Below are the code and all the weights of a small trained network. Each question names an input and a class and asks about switching units off, where a switched-off unit gives its printed mean instead of its output.

import numpy as np


def w(rows, s, z=0):
    codes = np.array(rows[::2]) - 128.0
    scale = np.full(codes.shape[1], s)
    scale[-1] = z or s
    return codes * scale


def f(y):
    return y / 2 * (1 + np.tanh(0.7978845608 * (y + 0.044715 * y**3)))


def log_softmax(a):
    a = a - a.max(-1, keepdims=True)
    return a - np.log(np.exp(a).sum(-1, keepdims=True))


def net(x, mask):
    res = np.array(x, float).reshape(1, 4) / 4 @ E
    y = f(res @ A[0][:, :-1].T + A[0][:, -1])
    res = res + np.where(mask, y, B[0][:, -1]) @ B[0][:, :-1]
    return log_softmax(res[-1] @ U[:, :-1].T + U[:, -1])


A, B = {}, {}
E = w([
[42,207,2],'x0',
[140,2,39],'x1',
[128,128,127],'x2',
[130,129,126],'x3',
],0.0074)
A[0] = w([
[118,241,201,102],'N1',
[150,65,79,106],'N2',
[149,93,194,114],'N3',
[186,34,246,75],'N4',
[89,55,69,103],'N5',
[157,204,149,182],'N6',
[62,153,89,90],'N7',
[80,38,119,93],'N8',
[63,88,166,158],'N9',
[20,143,199,145],'N10',
[60,150,89,93],'N11',
[141,173,72,158],'N12',
[110,195,185,78],'N13',
[152,51,65,96],'N14',
[141,89,188,147],'N15',
[161,154,109,255],'N16',
],0.011,0.0096)
B[0] = w([
[243,128,132,225],'N1',
[226,159,129,168],'N2',
[67,168,191,169],'N3',
[86,206,147,221],'N4',
[200,152,212,180],'N5',
[167,80,141,213],'N6',
[78,239,165,161],'N7',
[211,212,160,156],'N8',
[110,111,125,149],'N9',
[198,91,104,178],'N10',
[115,228,227,162],'N11',
[57,125,188,183],'N12',
[235,188,93,168],'N13',
[237,171,120,181],'N14',
[70,130,167,179],'N15',
[97,1,148,255],'N16',
],0.0087)
U = w([
[249,149,136,37],'0',
[148,99,150,254],'1',
[107,197,187,62],'2',
[158,84,143,232],'3',
[128,39,84,54],'4',
],0.012,0.0092)

Each question gives the input, the list of numbers given to net, and the class t.
The units are the neurons (one row each of A and B). Each row of codes is followed by its name. A weight is (code - 128) times the scale printed after its matrix; where a second scale follows, it is the last column's (A, B and U).
mask holds one flag per neuron, in row order. A switched-off neuron (its flag False) gives its mean, the last column of its row in B, instead of its output. The means were averaged over made-up inputs and are rounded, as every weight is.
A unit's drop is (log p(t) with every unit on - log p(t) with that unit switched off) / (log p(t) with every unit on - log p(t) with every unit switched off).
The circuit of an input: a set's keep is (log p(t) with only the set's units on - log p(t) with every unit switched off) / (log p(t) with every unit on - log p(t) with every unit switched off). Starting from the 12 units with the biggest drops (on a tie, the unit counted first), units are removed one at a time, each time the one whose removal leaves the highest keep (on an exact tie, the one counted first), for as long as the keep stays at least 0.8.
units of the circuit, in order: the units of the circuit, biggest drop first
unit that matters most: the unit with the biggest drop
k most important neurons: the k neurons with the biggest drops, biggest first
drop of u: that unit's drop, to one decimal
input [-1,7,2,7], class 0: unit that matters most	N14
input [-8,2,5,0], class 2: units of the circuit, in order	[N4, N3]
input [-6,1,4,2], class 2: units of the circuit, in order	[N4, N3]
input [-2,-8,0,-8], class 0: 2 most important neurons	[N1, N13]
input [-1,-7,-1,4], class 0: 2 most important neurons	[N1, N13]
input [8,8,7,-6], class 0: 2 most important neurons	[N14, N2]
input [-8,-2,3,-1], class 2: 2 most important neurons	[N4, N3]
input [-7,7,5,-6], class 0: 3 most important neurons	[N14, N2, N8]
input [-8,-4,-4,-8], class 2: 3 most important neurons	[N4, N3, N15]
input [6,1,-4,-2], class 2: drop of N11	0.5
input [2,-8,6,-5], class 0: drop of N1	0.2
input [7,6,-4,2], class 2: drop of N1	0.2
input [-8,-3,-5,2], class 2: drop of N4	0.5
input [3,-8,0,-4], class 0: units of the circuit, in order	[N1]
